Each row is followed by its class number.
[26.6  0.0 -3.5 -3.4 -3.1  9.8  3.3 -0.6 -2.5 -5.3 -1.6  0.5  1.7 -0.3
 -7.3  0.9  1.6 -4.3 -1.3 -2.4 -3.4 -2.4 -0.2 -3.4  0.4 -4.3  1.3  2.5] => 1
[ 8.0 23.0 -8.1 -3.7 -4.2 11.3  5.1 -4.5 -8.8  2.4  2.0 -0.5 -8.2  1.0
 -7.5  1.0  4.9  1.6 -1.8  2.7  4.5 -1.7 -5.1 -8.7 -2.9  0.4 20.6 -0.3] => 1
[-13.3   3.5 -16.6  -6.0   6.2   7.9   3.4   4.1  -7.3 -14.0   7.4  -1.8
 -13.5   5.6  -2.3   5.5  -3.4   7.6  -4.3   5.8  23.3   2.6  -0.3   1.9
  -7.3   1.2   8.5  -2.7] => 1
[ 18.7  37.9  -5.8  -1.6 -12.6  19.3   4.3  -0.4 -10.4  -4.7   4.6   0.1
   2.3   3.0  -4.4   4.4   1.4  -3.9  -4.7   3.8   5.4   1.7   0.6 -10.1
  -4.8  -1.9  -0.9  -4.6] => 1
[  2.3  -7.1  -3.3  -9.7   9.3   1.6  -0.3   0.3  -3.8  -4.1  -9.7  -2.6
   2.0  -5.7  -1.6   0.5  -4.3   2.5  -1.2  -4.3   2.8  -3.4  -1.9  -8.6
 -13.3  -8.0   0.9  -3.2] => 0
[  8.8  25.6   1.1 -11.5 -27.1  26.5 -10.0  -1.5   6.1 -23.6  -5.6  -3.9
  -3.5   3.6  -4.7  -4.5  -3.8  -4.1   0.1  10.6   4.9   8.5  -0.3  -5.5
  -3.8  -8.2   5.3  -7.9] => 1
[-11.3 -12.5   0.8  -1.5  18.8  -9.4  -0.7   2.0   4.2   3.6  -5.2   5.6
   2.1  -5.1  -0.4   0.2  -4.1   0.7   2.6  -1.1   5.5  -7.4  -1.7   5.9
  -4.8  -1.8  -2.7  -2.2] => 0
[ 33.6  42.9   2.6  -0.3 -31.8  31.1   6.7  -7.4  -6.4  -4.9   3.9   2.5
   2.3   6.1 -11.6  -2.5   6.1 -11.1   6.5   9.3 -19.2   5.2   5.1  -6.6
   6.0   2.5   3.4   6.3] => 1
[ 26.7  41.2  -7.5  -6.2  -6.7  12.3   9.1  -3.1 -15.7   0.8   2.7  -2.0
  -0.1  -0.6  -6.1   4.4   5.6  -1.8  -0.5   1.8   0.3  -3.7  -2.2 -14.7
  -6.6  -4.4   5.1  -6.6] => 1
[ -7.9 -13.9   0.6  -0.2  20.9 -14.3  -3.3   2.9   0.8   1.9  -2.4   5.7
  -7.8  -3.4   2.4   0.8  -1.2  11.1   1.1  -4.6   4.5  -6.7  -2.5   0.2
  -4.6  -2.8  -0.5  -8.3] => 0
[ -1.3  -2.3  -3.0  -3.2  11.3 -13.1   0.9   0.6  -0.4  -2.2   2.2  -3.8
  -2.1  -9.4   2.6   1.8  -0.8   2.1   0.8   4.0  13.8  -4.3   0.6  -2.3
  -6.3  -6.2  -0.2  -2.6] => 0
[ -9.9  19.3  -7.1   1.9  15.1  -1.3   9.0  -4.4 -12.0  12.5   3.6   2.9
  -6.4  -0.6   1.8   7.0   3.7   7.5  -4.3  -3.7   7.7  -5.5  -4.0  -3.2
  -1.7   5.6  -0.2  -5.0] => 1
[-61.3  34.0   3.3   2.4 -34.8  15.9 -16.8 -13.8  25.0 -24.9   5.6 -10.2
 -22.2  12.8   7.0  -5.4  -7.1  -3.8   1.4  19.9  18.7  14.0   1.1  -0.1
  15.7  10.6   3.6 -12.2] => 1
[-14.9  -6.0  -2.9   2.0  17.8 -12.4  -0.1   4.4   3.3  -0.4   2.7   4.0
   3.0  -0.9   6.1   1.7  -0.6   3.3   0.2  -3.6   2.0  -1.9  -1.6   4.4
  -2.2   0.0 -11.5  -0.5] => 0
[ -8.2 -14.9   3.3   4.4  16.3  -9.2  -3.9   2.4  11.6   4.3  -3.9   3.5
  15.0  -8.3   1.4   2.0  -4.4  -3.5   3.9  -6.4  -5.9  -2.3   1.8   8.5
  -5.7  -4.3  -2.7   4.6] => 0
[ -6.7   7.7  10.2   0.3   7.7 -12.5  -7.6   7.0   3.8   6.6  -7.3  -2.1
  12.2  -2.5   6.3   0.3  -4.3   8.9  -0.9 -10.9   4.7  -3.9  -0.9   0.4
  -4.0  -4.1  -4.2 -13.6] => 0
[  2.0 -17.0   9.0  -2.0   8.3 -11.3 -11.0  -2.5   5.8   3.4  -5.6  -1.0
   5.1  -5.1   5.6  -0.1  -2.5  -2.0  -0.2 -21.0  -1.8  -0.2   1.6   6.8
  -8.1  -6.0  -3.7  -3.3] => 0
[ 52.6   7.5  -5.2 -18.3  -8.2   9.0  14.8   0.9  -3.5 -16.1  -3.7  -3.0
  -8.2   4.4  -9.4  -3.6 -11.6   6.9  -7.2   2.8   8.3   4.5  31.5 -11.6
  -8.6  -9.4  -0.1  -3.7] => 1
[-10.3 -12.5   2.9  -1.6  15.0 -14.4  -5.4  -1.4   5.4   3.2   1.5   0.2
   0.9  -1.4   6.7  -3.7  -0.2   4.3   1.3  -4.7   3.6  -1.9  -7.8   0.8
  -6.9  -4.3  -1.6  -3.2] => 0
[-61.3  61.3  -2.1   2.3  -2.6  15.2 -37.3  11.1  -5.3  -0.8   1.8   0.9
   7.2   8.1  11.5  10.4  -2.5  -4.7  -5.3  -0.5  18.4   5.6  -3.1   3.6
   0.7   4.1  10.0 -19.0] => 1
